Below are the code and all the weights of a small trained network. Each question names an input and a class and asks about switching units off, where a switched-off unit gives its printed mean instead of its output.

import numpy as np


def w(rows, s, z=0):
    codes = np.array(rows[::2]) - 128.0
    scale = np.full(codes.shape[1], s)
    scale[-1] = z or s
    return codes * scale


def f(y):
    return np.maximum(y, 0)


def log_softmax(a):
    a = a - a.max(-1, keepdims=True)
    return a - np.log(np.exp(a).sum(-1, keepdims=True))


def net(x, mask):
    res = np.array(x, float).reshape(1, 4) / 4 @ E
    y = f(res @ A[0][:, :-1].T + A[0][:, -1])
    res = res + np.where(mask, y, B[0][:, -1]) @ B[0][:, :-1]
    return log_softmax(res[-1] @ U[:, :-1].T + U[:, -1])


A, B = {}, {}
E = w([
[128,128,127],'x0',
[130,35,127],'x1',
[198,128,44],'x2',
[10,120,56],'x3',
],0.011)
A[0] = w([
[150,131,148,56],'n1',
[104,196,154,117],'n2',
[101,130,105,3],'n3',
[146,169,87,140],'n4',
[112,132,113,66],'n5',
[86,108,86,108],'n6',
[145,160,27,105],'n7',
[140,146,130,81],'n8',
[78,139,87,32],'n9',
[165,127,156,83],'n10',
[124,68,149,99],'n11',
[101,126,119,230],'n12',
[173,150,84,89],'n13',
[89,95,94,110],'n14',
[108,117,173,65],'n15',
[113,117,168,90],'n16',
[105,178,110,150],'n17',
[103,179,109,138],'n18',
[177,116,171,21],'n19',
[105,129,111,7],'n20',
[103,133,162,54],'n21',
[72,150,70,58],'n22',
[105,135,158,74],'n23',
[126,23,132,47],'n24',
[99,173,175,114],'n25',
[110,127,153,52],'n26',
[155,133,183,72],'n27',
[123,224,103,21],'n28',
[51,117,185,91],'n29',
[123,177,124,47],'n30',
[154,103,52,101],'n31',
[149,223,128,116],'n32',
[104,92,165,129],'n33',
[103,134,95,33],'n34',
[128,181,133,63],'n35',
[93,124,158,77],'n36',
[70,145,168,97],'n37',
[106,138,160,74],'n38',
[132,8,116,114],'n39',
[46,123,81,100],'n40',
[109,128,147,54],'n41',
],0.016,0.0065)
B[0] = w([
[193,143,63,146],'n1',
[29,134,106,196],'n2',
[179,165,85,144],'n3',
[112,94,175,190],'n4',
[138,140,118,141],'n5',
[200,175,133,209],'n6',
[142,25,179,236],'n7',
[133,140,87,138],'n8',
[192,165,99,190],'n9',
[167,179,38,171],'n10',
[33,192,45,164],'n11',
[145,141,190,211],'n12',
[114,60,119,184],'n13',
[185,172,156,202],'n14',
[163,76,99,156],'n15',
[154,107,133,156],'n16',
[83,158,132,195],'n17',
[70,147,133,193],'n18',
[200,180,75,176],'n19',
[159,151,84,137],'n20',
[152,97,97,149],'n21',
[209,176,117,220],'n22',
[151,88,78,150],'n23',
[46,154,34,183],'n24',
[127,30,153,191],'n25',
[156,107,113,139],'n26',
[215,199,82,179],'n27',
[57,132,27,187],'n28',
[157,79,121,214],'n29',
[98,126,62,151],'n30',
[128,56,161,209],'n31',
[43,116,57,214],'n32',
[148,100,156,171],'n33',
[150,151,117,157],'n34',
[105,131,58,158],'n35',
[140,80,100,159],'n36',
[162,76,117,194],'n37',
[152,67,73,152],'n38',
[3,177,59,215],'n39',
[210,165,150,254],'n40',
[157,112,75,137],'n41',
],0.0066,0.01)
U = w([
[208,203,104,97],'0',
[121,114,145,248],'1',
[65,138,76,67],'2',
[161,6,119,72],'3',
],0.011,0.015)

Each question gives the input, the list of numbers given to net, and the class t.
The units are the neurons (one row each of A and B). Each row of codes is followed by its name. A weight is (code - 128) times the scale printed after its matrix; where a second scale follows, it is the last column's (A, B and U).
mask holds one flag per neuron, in row order. A switched-off neuron (its flag False) gives its mean, the last column of its row in B, instead of its output. The means were averaged over made-up inputs and are rounded, as every weight is.
A unit's drop is (log p(t) with every unit on - log p(t) with that unit switched off) / (log p(t) with every unit on - log p(t) with every unit switched off).
The circuit of an input: a set's keep is (log p(t) with only the set's units on - log p(t) with every unit switched off) / (log p(t) with every unit on - log p(t) with every unit switched off). Starting from the 12 units with the biggest drops (on a tie, the unit counted first), units are removed one at a time, each time the one whose removal leaves the highest keep (on an exact tie, the one counted first), for as long as the keep stays at least 0.8.
units of the circuit, in order: the units of the circuit, biggest drop first
top k neurons: the k neurons with the biggest drops, biggest first
drop of u: that unit's drop, to one decimal
input [5,0,6,5], class 3: units of the circuit, in order : n7
input [3,5,-2,1], class 2: units of the circuit, in order : n39, n24
input [3,-5,-6,6], class 0: units of the circuit, in order : n40, n22
input [-2,3,-8,7], class 3: units of the circuit, in order : n29, n37
input [-3,7,0,0], class 2: units of the circuit, in order : n39, n24
input [5,-5,6,-2], class 3: units of the circuit, in order : n7, n13
input [0,6,3,1], class 2: top 2 neurons : n39, n24
input [-1,-7,6,4], class 2: top 2 neurons : n28, n32
input [3,1,7,3], class 3: top 2 neurons : n7, n31
input [-5,-8,-2,8], class 0: top 3 neurons : n40, n22, n9
input [2,7,-6,3], class 2: top 4 neurons : n39, n24, n11, n7
input [1,-1,4,0], class 3: top 2 neurons : n39, n7
input [2,7,-7,3], class 2: top 3 neurons : n39, n11, n24
input [0,-5,5,8], class 0: units of the circuit, in order : n22
input [4,-7,-8,0], class 3: drop of n25 : 0.4
input [-2,3,-6,-3], class 3: drop of n29 : 0.2
input [1,-6,2,-4], class 2: drop of n32 : 0.2
input [1,0,-8,-6], class 3: drop of n25 : 0.3
